Here is a tiny trained network, its code and every weight. The questions are about switching its units off for an input and a class, where a switched-off unit gives its printed mean instead of its output.

import numpy as np


def w(rows, s, z=0):
    codes = np.array(rows[::2]) - 128.0
    scale = np.full(codes.shape[1], s)
    scale[-1] = z or s
    return codes * scale


def f(y):
    return np.maximum(y, 0)


def log_softmax(a):
    a = a - a.max(-1, keepdims=True)
    return a - np.log(np.exp(a).sum(-1, keepdims=True))


def net(x, mask):
    res = np.array(x, float).reshape(1, 5) / 4 @ E
    y = f(res @ A[0][:, :-1].T + A[0][:, -1])
    res = res + np.where(mask, y, B[0][:, -1]) @ B[0][:, :-1]
    return log_softmax(res[-1] @ U[:, :-1].T + U[:, -1])


A, B = {}, {}
E = w([
[83,79,83,125,122,239],'x0',
[130,130,119,115,137,127],'x1',
[97,185,254,73,224,171],'x2',
[128,122,140,137,120,127],'x3',
[121,123,119,110,132,119],'x4',
],0.0091)
A[0] = w([
[96,128,166,161,115,130,247],'neuron 1',
[76,56,91,107,125,214,100],'neuron 2',
[206,34,2,191,5,62,100],'neuron 3',
[175,209,143,132,146,21,105],'neuron 4',
[5,120,75,141,145,249,108],'neuron 5',
[214,133,155,132,155,15,171],'neuron 6',
],0.0075,0.011)
B[0] = w([
[88,30,2,163,194,248,236],'neuron 1',
[233,77,197,37,34,176,170],'neuron 2',
[110,55,220,61,247,94,251],'neuron 3',
[156,54,185,74,67,210,174],'neuron 4',
[195,78,171,54,95,145,189],'neuron 5',
[163,39,91,55,66,235,205],'neuron 6',
],0.0066,0.012)
U = w([
[136,95,84,119,148,148,229],'0',
[208,92,195,87,8,141,2],'1',
[95,101,232,102,254,106,24],'2',
[103,93,72,132,132,143,220],'3',
[104,100,68,126,133,135,201],'4',
[116,153,52,164,112,108,125],'5',
[81,159,135,183,62,42,62],'6',
[112,194,131,142,82,40,74],'7',
],0.0098,0.0054)

Each question gives the input, the list of numbers given to net, and the class t.
The units are the neurons (one row each of A and B). Each row of codes is followed by its name. A weight is (code - 128) times the scale printed after its matrix; where a second scale follows, it is the last column's (A, B and U).
mask holds one flag per neuron, in row order. A switched-off neuron (its flag False) gives its mean, the last column of its row in B, instead of its output. The means were averaged over made-up inputs and are rounded, as every weight is.
A unit's drop is (log p(t) with every unit on - log p(t) with that unit switched off) / (log p(t) with every unit on - log p(t) with every unit switched off).
The circuit of an input: a set's keep is (log p(t) with only the set's units on - log p(t) with every unit switched off) / (log p(t) with every unit on - log p(t) with every unit switched off). Starting from all 6 units, units are removed one at a time, each time the one whose removal leaves the highest keep (on an exact tie, the one counted first), for as long as the keep stays at least 0.8.
units of the circuit, in order: the units of the circuit, biggest drop first
top k neurons: the k neurons with the biggest drops, biggest first
drop of u: that unit's drop, to one decimal
input [-4,4,6,4,-8], class 4: units of the circuit, in order => (neuron 3; neuron 1)
input [-7,-4,1,-3,-3], class 1: units of the circuit, in order => (neuron 4)
input [8,6,-1,3,7], class 1: top 2 neurons => (neuron 2; neuron 5)
input [-6,-5,4,-4,1], class 1: top 2 neurons => (neuron 4; neuron 3)
input [-4,2,6,7,-6], class 3: units of the circuit, in order => (neuron 3; neuron 1)
input [-3,5,2,-2,-7], class 4: top 3 neurons => (neuron 3; neuron 2; neuron 5)
input [4,1,-7,-1,3], class 2: top 2 neurons => (neuron 3; neuron 6)
input [-8,-8,4,-3,8], class 0: top 3 neurons => (neuron 2; neuron 5; neuron 1)
input [-3,-8,7,-2,4], class 0: top 3 neurons => (neuron 3; neuron 1; neuron 6)
input [2,-2,6,3,-7], class 4: top 2 neurons => (neuron 3; neuron 1)
input [6,-1,2,-2,-6], class 1: top 3 neurons => (neuron 2; neuron 5; neuron 3)
input [-8,-2,2,3,4], class 1: top 3 neurons => (neuron 4; neuron 6; neuron 3)
input [-8,5,3,-6,8], class 1: top 2 neurons => (neuron 4; neuron 6)
input [1,5,4,0,7], class 4: units of the circuit, in order => (neuron 3)
input [3,-4,-5,3,5], class 2: top 2 neurons => (neuron 3; neuron 6)
input [6,4,7,8,4], class 3: top 3 neurons => (neuron 3; neuron 1; neuron 4)
input [8,2,-5,1,-4], class 1: drop of neuron 2 => 0.8
input [-3,-7,3,-4,-7], class 0: drop of neuron 1 => 0.1
input [7,-6,-5,6,-5], class 1: drop of neuron 5 => 0.5
input [-2,8,4,-8,8], class 0: drop of neuron 3 => 1.1
